Below are the code and all the weights of a small trained network. Each question names an input and a class and asks about switching units off, where a switched-off unit gives its printed mean instead of its output.

import numpy as np


def w(rows, s, z=0):
    codes = np.array(rows[::2]) - 128.0
    scale = np.full(codes.shape[1], s)
    scale[-1] = z or s
    return codes * scale


def norm(h):
    return h / np.sqrt((h * h).mean(-1, keepdims=True) + 1e-5)


def f(y):
    return np.maximum(y, 0)


def log_softmax(a):
    a = a - a.max(-1, keepdims=True)
    return a - np.log(np.exp(a).sum(-1, keepdims=True))


def net(x, mask):
    res = np.array(x, float).reshape(1, 5) / 4 @ E
    u = 0
    for l in range(3):
        y = f(norm(res) @ A[l][:, :-1].T + A[l][:, -1])
        res = res + np.where(mask[u : u + 12], y, B[l][:, -1]) @ B[l][:, :-1]
        u += 12
    return log_softmax(norm(res)[-1] @ U[:, :-1].T + U[:, -1])


A, B = {}, {}
E = w([
[174,104,9,149,197,82,171,217,164,34],'x0',
[133,2,74,145,151,140,24,158,133,193],'x1',
[78,94,144,57,188,191,225,128,155,179],'x2',
[51,121,102,45,86,50,144,130,9,108],'x3',
[198,233,33,66,162,11,155,88,144,239],'x4',
],0.0064)
A[0] = w([
[171,176,114,182,121,173,97,133,202,87,40],'0.n1',
[90,105,84,237,177,123,173,203,109,69,80],'0.n2',
[77,101,132,70,217,215,244,147,141,148,37],'0.n3',
[175,103,113,239,103,62,49,132,106,107,92],'0.n4',
[196,168,66,90,190,106,146,176,148,83,125],'0.n5',
[137,204,141,203,113,79,39,127,95,20,79],'0.n6',
[101,194,208,177,114,121,214,164,139,86,46],'0.n7',
[186,188,179,186,130,210,131,60,199,178,127],'0.n8',
[60,83,31,143,139,134,91,125,65,166,134],'0.n9',
[201,219,126,165,131,152,208,75,120,44,3],'0.n10',
[73,145,175,152,78,1,254,105,112,83,54],'0.n11',
[95,80,200,196,131,220,152,189,47,21,113],'0.n12',
],0.0071,0.0044)
B[0] = w([
[154,155,126,169,203,189,189,76,70,99,163],'0.n1',
[195,60,149,73,71,76,149,156,118,189,189],'0.n2',
[86,92,1,86,148,161,68,25,147,116,198],'0.n3',
[81,76,131,94,174,136,100,89,163,143,203],'0.n4',
[169,73,222,103,97,129,114,135,95,104,214],'0.n5',
[58,108,85,48,161,175,88,43,172,109,206],'0.n6',
[46,16,167,157,121,127,120,151,208,213,175],'0.n7',
[159,134,106,177,128,155,158,140,52,120,225],'0.n8',
[49,172,157,220,164,117,185,156,103,155,197],'0.n9',
[120,41,147,166,149,65,128,102,157,176,169],'0.n10',
[62,109,132,193,110,72,104,152,126,180,196],'0.n11',
[150,224,163,47,140,156,106,215,135,119,255],'0.n12',
],0.0077,0.0071)
A[1] = w([
[27,197,168,58,76,92,144,127,32,93,115],'1.n1',
[115,151,120,147,126,90,63,89,168,46,23],'1.n2',
[112,206,200,155,116,90,166,42,213,73,110],'1.n3',
[103,129,99,244,183,143,38,192,113,140,111],'1.n4',
[129,100,155,171,196,147,159,156,128,203,105],'1.n5',
[181,114,192,118,143,109,129,191,68,181,254],'1.n6',
[206,193,96,121,153,15,135,50,137,190,212],'1.n7',
[164,129,79,140,153,58,159,159,171,51,103],'1.n8',
[236,131,134,210,171,232,148,58,187,91,37],'1.n9',
[103,187,166,127,32,205,122,1,76,188,115],'1.n10',
[166,148,106,78,165,121,144,119,135,158,181],'1.n11',
[127,72,38,36,119,135,208,124,172,37,88],'1.n12',
],0.0078,0.0043)
B[1] = w([
[169,124,68,201,170,106,191,150,102,89,255],'1.n1',
[61,73,83,109,195,153,113,32,204,101,140],'1.n2',
[46,65,130,129,154,162,153,129,199,254,159],'1.n3',
[84,103,148,158,90,114,211,101,188,151,185],'1.n4',
[83,104,167,217,112,131,152,126,163,126,198],'1.n5',
[181,222,192,120,55,140,150,189,179,174,244],'1.n6',
[84,167,184,45,136,237,114,180,166,69,254],'1.n7',
[139,25,191,108,35,121,124,84,55,200,157],'1.n8',
[159,138,44,177,234,180,207,128,36,123,209],'1.n9',
[214,42,151,59,110,69,110,86,109,134,253],'1.n10',
[53,129,154,112,80,245,146,149,99,63,188],'1.n11',
[171,128,192,120,98,84,63,17,113,162,187],'1.n12',
],0.0079,0.007)
A[2] = w([
[86,130,154,214,170,98,194,131,139,162,156],'2.n1',
[67,122,70,113,183,84,92,103,63,63,178],'2.n2',
[251,57,203,121,107,116,148,100,120,153,177],'2.n3',
[65,144,72,193,112,2,167,185,48,123,98],'2.n4',
[23,122,143,118,130,169,209,128,200,163,210],'2.n5',
[173,164,170,176,56,140,168,195,134,139,94],'2.n6',
[71,64,79,79,172,197,58,59,111,136,73],'2.n7',
[183,116,152,176,92,125,155,139,73,207,196],'2.n8',
[74,188,21,133,134,66,150,171,14,175,71],'2.n9',
[102,175,88,107,174,130,98,69,131,161,48],'2.n10',
[117,183,159,136,133,184,137,175,85,61,136],'2.n11',
[140,160,137,166,62,68,159,190,112,140,2],'2.n12',
],0.009,0.0044)
B[2] = w([
[96,145,40,190,116,94,118,211,106,165,185],'2.n1',
[114,148,99,144,129,187,165,38,76,160,173],'2.n2',
[147,160,158,65,115,2,152,125,48,152,234],'2.n3',
[191,147,95,193,187,156,186,152,135,194,177],'2.n4',
[66,112,120,209,71,96,51,136,153,116,248],'2.n5',
[109,106,53,87,151,92,74,51,205,117,187],'2.n6',
[76,141,52,79,179,84,72,39,161,74,208],'2.n7',
[206,136,80,105,100,76,148,142,92,102,204],'2.n8',
[200,123,101,138,232,201,209,160,150,62,158],'2.n9',
[49,58,106,62,170,191,79,83,171,89,140],'2.n10',
[143,199,115,95,123,213,172,177,186,110,180],'2.n11',
[119,102,86,138,118,184,112,29,70,135,153],'2.n12',
],0.009,0.011)
U = w([
[40,45,78,51,205,156,79,26,108,92,177],'0',
[224,78,219,25,64,38,154,157,15,186,183],'1',
[182,125,74,192,204,197,234,207,49,158,207],'2',
[33,65,158,241,60,42,85,208,185,217,140],'3',
[88,202,224,31,80,224,93,233,195,50,145],'4',
[111,174,92,147,68,79,105,162,133,107,135],'5',
[201,182,169,209,81,94,93,88,143,10,1],'6',
[190,232,147,201,114,73,42,123,107,28,1],'7',
],0.011,0.008)

Each question gives the input, the list of numbers given to net, and the class t.
The units are the neurons (one row each of A and B). Each row of codes is followed by its name. A weight is (code - 128) times the scale printed after its matrix; where a second scale follows, it is the last column's (A, B and U).
mask holds one flag per neuron, layer by layer. A switched-off neuron (its flag False) gives its mean, the last column of its row in B, instead of its output. The means were averaged over made-up inputs and are rounded, as every weight is.
A unit's drop is (log p(t) with every unit on - log p(t) with that unit switched off) / (log p(t) with every unit on - log p(t) with every unit switched off).
The circuit of an input: a set's keep is (log p(t) with only the set's units on - log p(t) with every unit switched off) / (log p(t) with every unit on - log p(t) with every unit switched off). Starting from the 12 units with the biggest drops (on a tie, the unit counted first), units are removed one at a time, each time the one whose removal leaves the highest keep (on an exact tie, the one counted first), for as long as the keep stays at least 0.8.
units of the circuit, in order: the units of the circuit, biggest drop first
k most important neurons: the k neurons with the biggest drops, biggest first
top k neurons in layer l: the k neurons of layer l with the biggest drops, biggest first
input [6,0,6,-5,1], class 0: top 2 neurons in layer 0 => (0.n3 0.n12)
input [-7,-4,-5,7,-8], class 4: top 3 neurons in layer 0 => (0.n12 0.n2 0.n6)
input [7,-3,-3,2,7], class 1: units of the circuit, in order => (1.n8)
input [5,6,-5,6,-7], class 4: 2 most important neurons => (0.n12 0.n3)
input [-5,8,-6,1,4], class 3: units of the circuit, in order => (0.n9 1.n4)
input [-2,1,6,-8,-6], class 2: top 2 neurons in layer 1 => (1.n9 1.n7)
input [6,2,6,-3,7], class 4: units of the circuit, in order => (1.n7 1.n11)
input [6,-8,-3,1,-3], class 3: 2 most important neurons => (0.n7 0.n11)
input [5,3,7,8,-3], class 2: units of the circuit, in order => (0.n9 2.n4)
input [-2,-2,0,-4,-4], class 2: 3 most important neurons => (0.n8 0.n1 1.n9)
input [3,0,-5,-8,6], class 2: 2 most important neurons => (1.n9 0.n1)
input [0,-7,7,0,8], class 4: 2 most important neurons => (1.n7 0.n6)
input [2,8,-5,0,0], class 3: 3 most important neurons => (0.n9 1.n4 0.n3)
input [6,0,-5,-1,-6], class 1: units of the circuit, in order => (0.n2)
input [-4,-5,3,1,5], class 3: 2 most important neurons => (0.n11 0.n12)
input [-3,5,-6,1,7], class 4: 2 most important neurons => (1.n7 0.n3)
input [-2,3,-4,-8,8], class 2: 3 most important neurons => (1.n9 0.n8 0.n1)
input [4,8,4,-5,-7], class 3: top 2 neurons in layer 1 => (1.n7 1.n4)
input [3,-5,1,-4,-6], class 4: top 3 neurons in layer 0 => (0.n12 0.n11 0.n9)
input [-6,-7,-7,-5,-5], class 0: top 4 neurons in layer 1 => (1.n6 1.n3 1.n10 1.n9)
input [-6,-7,-7,2,-6], class 0: top 2 neurons in layer 2 => (2.n7 2.n1)
